Each row has a name. After each piece below comes the name of the row it's from, unless a question asks for something else. Each question is about the rows just above it. Places in a row count from 0.

[165  99  90 130 132  86] = k749
[164  99 132 130  90  86] = k593
[125 154 162 167 143  85] = k378
Which row holds these entries in another order? [ 90  86 164  99 132 130] | k593
One entry of k749 was changed: [165  99  91 130 132  86]. Where, and from what? | 2, [90]

[127 144  79 153 127  80 159 147 124  80  91  83  82 123 127] -> k296
[128 150 172 119 128 127  86  87 155 135 101  89 148  84 142] -> k636
[127 164  55 176 127  55 183 167 131  57  76  64  62 124 127] -> k593
[127  60 175  54 126 181  59  59  91 172 150 163 165 116 126] -> k237
[128  86 150  84 127 155  89  87 101 148 135 142 172 119 127] -> k833
[128  92 142  91 126 147  97  93 103 140 129 135 136 120 128] -> k897
Which row holds these entries in another order? [ 84  86  87  89 101 119 127 127 128 135 142 148 150 155 172] | k833
Changed k833: [128  86 150  84 127 155  89  87 101 148 136 142 172 119 127]. Place and old value: | 10, [135]
Which row holds [ 86 127 128 119] read backwards? | k636

[161 126 120  97 116 169] : k896
[135 181 185  91  97  97] : k833
[128 135 111 105 152 124] : k897
[161 126 120  97  97 137] : k378
[112 142 166 115  99 111] : k463
[115 115 109 130 140 153] : k296
[161 126 120  97  91 169] : k593
Count the entries of [161 126 120  97]: | 4
Where does [115 115 109 130 139 153] differ from k296, and what was there? | 4, [140]
find: [161 126 120  97 116 169] | k896
Which row holds [161 126 120  97  97 137]? | k378
[161 126 120  97  91 169] is in which row? | k593
Number of entries in [161 126 120  97  91 169]: | 6

[ 61  79 146 170 151  81 155 148 174  84 159 145 195 160  83 123 152 179
 189 134  74 166 138 193 139 114 107  96  67 129 176  80  74 103 169  92
 112  91  63]  k463
[ 91  84 103  61 138 176  83 134 195 114  79 169 166 155 179  96  63 189
 139  67  92 111 152 160 174 107  81 145 170 146 129 148  74 159 123 151
  80  74 193]  k836
[162  92 135 108 169 188 186 123 174 100 145 159 125 119  98 116 147 114
  70 111 171 132 180  62  93 178 137 180  54 179 141 121 120 124 134  85
 110 181  56]  k749
How many entries does [ 91  84 103  61 138 176  83 134 195 114  79 169 166 155 179] have? | 15
[ 61  63  67  74  74  79  80  81  83  84  91  92  96 103 107 112 114 123
 129 134 138 139 145 146 148 151 152 155 159 160 166 169 170 174 176 179
 189 193 195] is which row reordered? | k463
Put [ 91  63  61  79 146 170 151  81 155 148 174  84 159 145 195 160  83 123
 152 179 189 134  74 166 138 193 139 114 107  96  67 129 176  80  74 103
 169  92 112] back in order: which row is it? | k463
find: [162  92 135 108 169 188 186 123 174 100 145 159 125 119  98 116 147 114
  70 111 171 132 180  62  93 178 137 180  54 179 141 121 120 124 134  85
 110 181  56] | k749
Put [ 80 134  67  81 123  83 189  91 176 179 146  92 152 107 151 138 129 155
 193  74 166 170 195 114  74 159  63  79 160  61 112 139 169 145  84 174
 148 103  96] back in order: which row is it? | k463
Number of entries in [ 61  79 146 170 151  81 155 148 174  84 159 145 195 160  83 123 152 179
 189 134  74 166 138]: | 23
How many entries does [ 91  84 103  61 138 176  83 134 195 114  79 169 166 155 179  96  63 189
 139  67  92 111 152 160 174 107  81 145 170 146 129 148  74 159 123 151
  80  74 193] have? | 39

[102 136 134 135  87 126 142 133] = k836
[126 134 133 136 142  87 135 101] = k897
[152 124 189  78 144 182 143 133] = k636
What are the next 3 entries after [136 134]? | [135  87 126]
Which row holds this, read backwards? [142 126  87 135] | k836
Changed k636: [152 124 189  78 144 183 143 133]. Place and old value: | 5, [182]
[101 135  87 142 136 133 134 126] is which row reordered? | k897

[129 172 190 182 128 186 179 167 159] -> k237
[126  79  71  66 128  75  67  86  96] -> k257
[122 162 202 167 131 193 174 158 152] -> k636
[126  79  71  77 128  75  67  86  96] -> k463
[123  77  76  64 126  83  66  83  97] -> k833
Count the entries of [129 172 190 182 128 186 179 167 159]: | 9
The next 3 entries after [128 186]: | [179 167 159]

[120 146 113 155 119 118 141 138 173  80 127 163 126  95 120 106  92 139
 154 141 139 108 151 138 136 141 135 105 139 139 131] : k636
[108 135 145 121 155 154 120 118 139 117 121 154 107 142 120 132 106 131
 166 101  95 129 107 118 106 115 116 105 146 171 123] : k237
[140 127 133 129 109 121 130 103  88 147 135  98 135 115 115 124 138 137
  86 136 128  84 165 115 145 149 127 105 122 104 111] : k378
[136 107 140 115 128 148 132 126 117 162 110  95 136 133 114 135 145 125
 149 124 109 113 126 126 120 112 121 105 124 113  84] : k833
[133 128 122 122  96 104 163 110 112 155 139 136 115 132 102 134 109 149
 143 144 125 140 170 110 122 119 131 105 113 139 123] : k593
[101 118 119 177 118 134 130 140  73 126 142 110 125 129 147 118 132 136
  91 159 120 107 131 140 126 142  97 105 152 126 143] : k257
[125 108 142  84 130 121 103 109 123 145 126 124 141 155 151 148 153 144
 149 143 138 125  97 109 110 130 120 105 114 159 159] : k836
Which row holds this, read backwards? [144 143 149] | k593
Which row holds [105 120 130 110 109  97 125 138] read backwards? | k836
Count the entries of [136 107 140 115 128 148 132 126 117]: | 9
[109 103 121 130] is which row, read backwards? | k836
Give the next 3 entries after [ 98 135]. | [115 115 124]
The next 3 entries after [145 125 149 124 109 113 126]: | [126 120 112]

[162  64  92 117 114] = k237
[ 64 103 186 117  93] = k836
[127 129 134 149 128] = k593
[186  64  92 117 114] = k463
[125 117  92  64 114] = k749
[120 137 142 140 133] = k833
[135 118 127 140 132] = k378
[118 139 131 123 134] = k636
[121 136 140 146 133] = k896
[186  64  92 117 103] = k257
One entry of k749 was changed: [125 117  92  64 115]. Where, and from what? | 4, [114]
find: [186  64  92 117 114] | k463
Put [103  64 186 117  92] back in order: which row is it? | k257
Changed k237: [162  64  92 116 114]. Place and old value: | 3, [117]
find: [186  64  92 117 103] | k257
Number of entries in [162  64  92 117]: | 4

[128 128 129 126 130 128 126 130 129 129 126 127 126 126 128 128 126] = k463
[128 128 126 132 126 128 132 130 127 129 129 128 128 131 128 128 127] = k593
[128 129 128 130 128 128 130 127 128 128 130 129 129 130 128 129 130] = k257
[128 128 177  70 186 129  67 187 179 147  73  92  80  78 132 128  67] = k836
[ 73  94 126 132 126 128 132 125 126 127 132 130 131 131 128 128 132] = k636
Which row holds this, read backwards? [92 73] | k836
The next 3 entries after [127 128 128 130 129 129]: | [130 128 129]
Which row holds this, read backwards? [ 92  73 147 179 187] | k836
Which row holds this, read backwards? [179 187  67 129] | k836
Changed k463: [128 128 128 126 130 128 126 130 129 129 126 127 126 126 128 128 126]. Place and old value: | 2, [129]

[125 137 131 129 127 145 123 123 116 136 138 129 129 144 128 117 137 124
 141 131 117 125 131 125 119 136 121 120 117 126 130 125 129 121 131 131
 126 130 142 125 129 121 121 133 123 130 128 153 126 121 132 106 131 134
 127 152 123 133 131 128 130 130 124] -> k237
[133 133 132 126 126 140 120 115 124 113 145 126 123 133 138 129 119 131
 139 113 132 122 130 126 119 125 119 126 153 135 128 130 127 126 122 119
 130 130 127 118 130 154 125 139 117 125 126 120 127 122 130 130 126 137
 131 146 126 122 127 125 133 124 125] -> k593
[127 135 121 131 121 125 128 148 124 138 112 118 123 121 146 141 132 124
 143 135 139 141 127 136 129 125 116 124 124 143 125 136 130 125 132 129
 127 126 120 132 124 129 108 133 120 127 127 128 129 135 125 117 121 109
 126 126 125 130 112 137 124 137 126] -> k636
[130 120 176 129 126 134 129 138 131 125 114 146 136 115 149 125 137 116
 134 132 113 139 129 125 108 120 128 128 124 120 116 141 122 130 118 129
 126 145 135 119 121 116 132 127 135 129 127 126 126 117 133 120 136 109
 122 130 126 122 132 123 132 127 128] -> k378
[120 119 136 130 114 122 134 124 122 128 141 135 118 125 127 127 134 120
 149 120 126 132 127 133 116 117 126 138 176 145 128 116 130 132 129 137
 122 136 123 109 120 116 130 113 146 126 132 125 122 126 132 115 128 108
 129 131 129 135 125 139 129 126 129] -> k833
[121 144 128 133 128 124 138 129 131 134 142 127 115 131 137 121 144 126
 104 114 135 152 122 120 131 126 133 127  66 124 129 141 127 119 140 118
 128 126 129 134 121 130 134 115 142 131 129 134 128 120 125 149 130 117
 128 136 123 127 125 127 136 126 132] -> k463
[140 119 132 120 122 128 139 125  90 126 151 131 139 134 124 124 127 116
 106 138 137 121 136 132 129 125 124 123  77 132 127 111 130 129 126 122
 133 126 148 134 129 124 132 136 116 125 128 148 145 129 134 116 133 140
 128 121 126 133 132 113 132 129 128] -> k749
find: [120 119 136 130 114 122 134 124 122 128 141 135 118 125 127 127 134 120
 149 120 126 132 127 133 116 117 126 138 176 145 128 116 130 132 129 137
 122 136 123 109 120 116 130 113 146 126 132 125 122 126 132 115 128 108
 129 131 129 135 125 139 129 126 129] | k833
Number of entries in [125 137 131 129 127 145 123 123 116 136 138 129 129 144 128 117 137 124
 141 131 117 125 131 125 119 136 121 120 117 126 130 125 129 121 131 131
 126 130 142 125 129 121 121 133 123 130 128 153 126 121 132 106 131 134
 127 152 123 133]: | 58
[129 120 119 136 130 114 122 134 124 122 128 141 135 118 125 127 127 134
 120 149 120 126 132 127 133 116 117 126 138 176 145 128 116 130 132 129
 137 122 136 123 109 120 116 130 113 146 126 132 125 122 126 132 115 128
 108 129 131 129 135 125 139 129 126] is which row reordered? | k833

[140 124 168 194 135 101 168 155] -> k237
[140 124 168 194 135 101 168 154] -> k257
[135 103 168 154 135 100 168 155] -> k378
Which row holds [154 168 101 135] read backwards? | k257
One entry of k237 was changed: [140 123 168 194 135 101 168 155]. Where, and from what? | 1, [124]
How many entries does [140 124 168 194] have? | 4
One entry of k378 was changed: [134 103 168 154 135 100 168 155]. Where, and from what? | 0, [135]
Where does [140 124 168 194 136 101 168 155] differ from k237, and what was there? | 4, [135]
What are the next 3 entries after [103 168 154 135]? | [100 168 155]

[164 102 124 125 131] -> k636
[146 107 140 139 161] -> k749
[141 104 140 129 160] -> k257
[131 124 103 162 124] -> k463
[110 144 125 132 107] -> k378
[ 94 134 125 118  99] -> k836
[114 138 126 129 112] -> k896
[162 103 124 125 131] -> k296
[140 102 140 127 156] -> k237
[125 105 126 142 188] -> k897
Where do [114 138 126 129 112] appear? | k896
Number of entries in [164 102 124 125 131]: | 5
Put [131 125 124 103 162] back in order: which row is it? | k296
Changed k897: [125 105 125 142 188]. Place and old value: | 2, [126]
Number of entries in [164 102 124]: | 3
Changed k257: [141 104 140 129 159]. Place and old value: | 4, [160]
The row with [141 104 140 129 160] is | k257

